Here is a tiny trained network, its code and every weight. The questions are about switching its units off for an input and a target symbol, where a switched-off unit gives its printed mean instead of its output.

import numpy as np


def w(rows, s, z=0):
    codes = np.array(rows[::2]) - 128.0
    scale = np.full(codes.shape[1], s)
    scale[-1] = z or s
    return codes * scale


def f(y):
    return y / 2 * (1 + np.tanh(0.7978845608 * (y + 0.044715 * y**3)))


def softmax(a):
    e = np.exp(a - a.max(-1, keepdims=True))
    return e / e.sum(-1, keepdims=True)


def log_softmax(a):
    a = a - a.max(-1, keepdims=True)
    return a - np.log(np.exp(a).sum(-1, keepdims=True))


def net(x, mask):
    ids = ['ΘΞΣΨαβγδζηλμτφω'.index(c) for c in x.split()]
    T = len(ids)
    res = E[ids] + P[:T]
    q, k, v = (res @ M[0].T for M in (Q, K, V))
    z = softmax(np.where(np.tri(T) > 0, q @ k.T / 3**0.5, -1e9)) @ v
    res = res + np.where(mask[0], z, O[0][:, -1]) @ O[0][:, :-1]
    y = f(res @ A[0][:, :-1].T + A[0][:, -1])
    res = res + np.where(mask[1:17], y, B[0][:, -1]) @ B[0][:, :-1]
    return log_softmax(res[-1] @ U[:, :-1].T + U[:, -1])


Q, K, V, O, A, B = {}, {}, {}, {}, {}, {}
E = w([
[79,51,108,59],'Θ',
[86,132,37,167],'Ξ',
[119,109,158,213],'Σ',
[119,51,153,76],'Ψ',
[124,173,165,133],'α',
[116,171,193,221],'β',
[122,49,168,91],'γ',
[144,103,225,81],'δ',
[204,190,73,137],'ζ',
[209,191,133,144],'η',
[92,219,101,255],'λ',
[102,5,156,145],'μ',
[78,108,209,104],'τ',
[210,193,107,124],'φ',
[83,82,153,88],'ω',
],0.0092)
P = w([
[56,254,121,56],'0',
[135,140,136,134],'1',
[147,141,127,140],'2',
[150,142,122,142],'3',
[156,138,115,145],'4',
[157,139,113,147],'5',
[165,134,109,151],'6',
[165,132,108,153],'7',
[173,123,105,154],'8',
[178,121,106,159],'9',
[182,119,105,162],'10',
[183,118,104,163],'11',
[186,114,103,164],'12',
],0.007)
Q[0] = w([
[219,128,132,11],'H1',
[198,183,216,99],'H1',
[60,52,251,173],'H1',
],0.021)
K[0] = w([
[126,187,151,4],'H1',
[180,187,200,123],'H1',
[188,42,206,171],'H1',
],0.024)
V[0] = w([
[109,165,200,252],'H1',
[153,138,245,123],'H1',
[39,126,170,142],'H1',
],0.017)
O[0] = w([
[68,169,250,223,143],'H1',
[218,189,224,90,129],'H1',
[183,69,186,187,254],'H1',
],0.012,0.00055)
A[0] = w([
[133,120,138,117,95],'N1',
[163,180,95,93,68],'N2',
[36,62,212,11,156],'N3',
[130,38,118,135,86],'N4',
[127,121,134,124,187],'N5',
[47,107,131,152,115],'N6',
[98,122,92,133,163],'N7',
[203,47,101,183,88],'N8',
[141,100,184,121,172],'N9',
[91,113,211,103,215],'N10',
[120,254,104,145,150],'N11',
[202,200,123,169,147],'N12',
[80,53,192,96,73],'N13',
[72,131,145,55,3],'N14',
[139,103,138,130,124],'N15',
[157,176,147,189,88],'N16',
],0.016,0.0048)
B[0] = w([
[143,133,137,126,125],'N1',
[84,39,211,57,195],'N2',
[252,207,78,96,158],'N3',
[145,106,124,202,170],'N4',
[120,124,112,121,140],'N5',
[201,66,183,96,167],'N6',
[77,155,113,126,186],'N7',
[127,215,122,59,202],'N8',
[75,155,115,121,207],'N9',
[93,71,66,95,226],'N10',
[156,133,63,187,216],'N11',
[193,87,141,187,245],'N12',
[213,107,134,146,147],'N13',
[199,134,147,107,127],'N14',
[135,123,119,108,135],'N15',
[91,209,194,107,235],'N16',
],0.033,0.012)
U = w([
[171,158,124,213,119],'Θ',
[145,11,143,128,131],'Ξ',
[65,124,225,79,151],'Σ',
[104,205,57,101,203],'Ψ',
[83,119,27,213,135],'α',
[54,175,148,174,142],'β',
[145,111,176,40,44],'γ',
[254,154,78,86,150],'δ',
[163,111,170,90,202],'ζ',
[84,166,153,26,72],'η',
[208,111,218,137,3],'λ',
[136,198,176,93,51],'μ',
[176,177,157,156,131],'τ',
[188,101,139,185,129],'φ',
[4,93,76,64,145],'ω',
],0.0055,0.0077)

Each question gives the input, a string of symbols that net reads in full, and the target symbol t.
The units are the heads (3 rows each of Q, K, V and O) and the neurons (one row each of A and B). Each row of codes is followed by its name. A weight is (code - 128) times the scale printed after its matrix; where a second scale follows, it is the last column's (O, A, B and U).
mask holds one flag per unit, heads first, then neurons. A switched-off unit (its flag False) gives its mean, the last column of its rows in O or B, instead of its output. The means were averaged over made-up inputs and are rounded, as every weight is.
A unit's drop is (log p(t) with every unit on - log p(t) with that unit switched off) / (log p(t) with every unit on - log p(t) with every unit switched off).
The circuit of an input: a set's keep is (log p(t) with only the set's units on - log p(t) with every unit switched off) / (log p(t) with every unit on - log p(t) with every unit switched off). Starting from the 12 units with the biggest drops (on a tie, the unit counted first), units are removed one at a time, each time the one whose removal leaves the highest keep (on an exact tie, the one counted first), for as long as the keep stays at least 0.8.
circuit, biggest first: the units of the circuit, biggest drop first
most important unit: the unit with the biggest drop
k most important neurons: the k neurons with the biggest drops, biggest first
drop when u is switched off: that unit's drop, to one decimal
input ζ φ Σ δ Ψ, target δ: most important unit	N3
input Ξ Ξ φ Θ τ ζ τ ζ ζ ζ η, target Ψ: 4 most important neurons	N8; N12; N2; N7
input Θ φ ζ α, target α: circuit, biggest first	N11; N16; H1
input ζ ζ ζ γ φ δ Ξ ζ ζ η Σ Σ, target Σ: 4 most important neurons	N16; N6; N10; N3
input β τ Ξ ζ Σ α Θ φ ζ τ, target Ψ: circuit, biggest first	N9; N10; N3; H1
input τ ζ η ζ ζ α ζ Θ γ ζ ζ η, target μ: 2 most important neurons	N8; N16
input Θ η ζ τ, target δ: 3 most important neurons	N3; N13; N7
input φ ζ Σ Θ ζ Ξ Ξ ζ Σ ζ Ψ, target δ: 3 most important neurons	N3; N16; N9
input α δ δ ζ, target τ: 3 most important neurons	N12; N16; N2
input δ τ φ φ, target λ: 2 most important neurons	N12; N2
input Σ ζ Θ φ, target Θ: circuit, biggest first	H1; N10; N11; N12
input Ξ Θ φ, target Ψ: circuit, biggest first	H1; N8
input ω δ Θ Θ Ψ Ξ Ξ ζ η ζ η ζ, target δ: circuit, biggest first	N8; H1; N12
input Θ ω Θ μ α φ Θ Ξ, target Ξ: circuit, biggest first	N6; H1
input λ τ ζ, target Σ: circuit, biggest first	N16; H1
input α ζ ζ Ξ ζ τ φ φ η ζ ζ, target τ: most important unit	N12
input μ Ψ ζ α ζ φ, target α: 2 most important neurons	N11; N6
input Ξ φ Ξ β ζ Ξ Θ, target δ: 2 most important neurons	N6; N3
input ζ ζ ζ ζ Θ φ ω τ Θ δ, target δ: 3 most important neurons	N3; N12; N7
input α β ζ ζ μ, target δ: most important unit	N13
input τ Θ γ δ β Ψ φ τ ζ δ δ φ φ, target μ: 2 most important neurons	N8; N16
input Σ δ η α ζ η φ δ β, target β: 3 most important neurons	N16; N11; N9
input μ Σ Σ φ ζ, target α: circuit, biggest first	N11; H1
input Σ φ Θ Θ Ξ ζ ζ φ μ Ξ Θ ζ, target Θ: 2 most important neurons	N2; N10
input φ Ψ γ δ δ ζ, target Ξ: 3 most important neurons	N2; N16; N8
input φ Σ ζ Θ φ α φ ω β, target β: drop when N2 is switched off	0.4
input Θ τ ζ, target η: drop when N8 is switched off	1.8
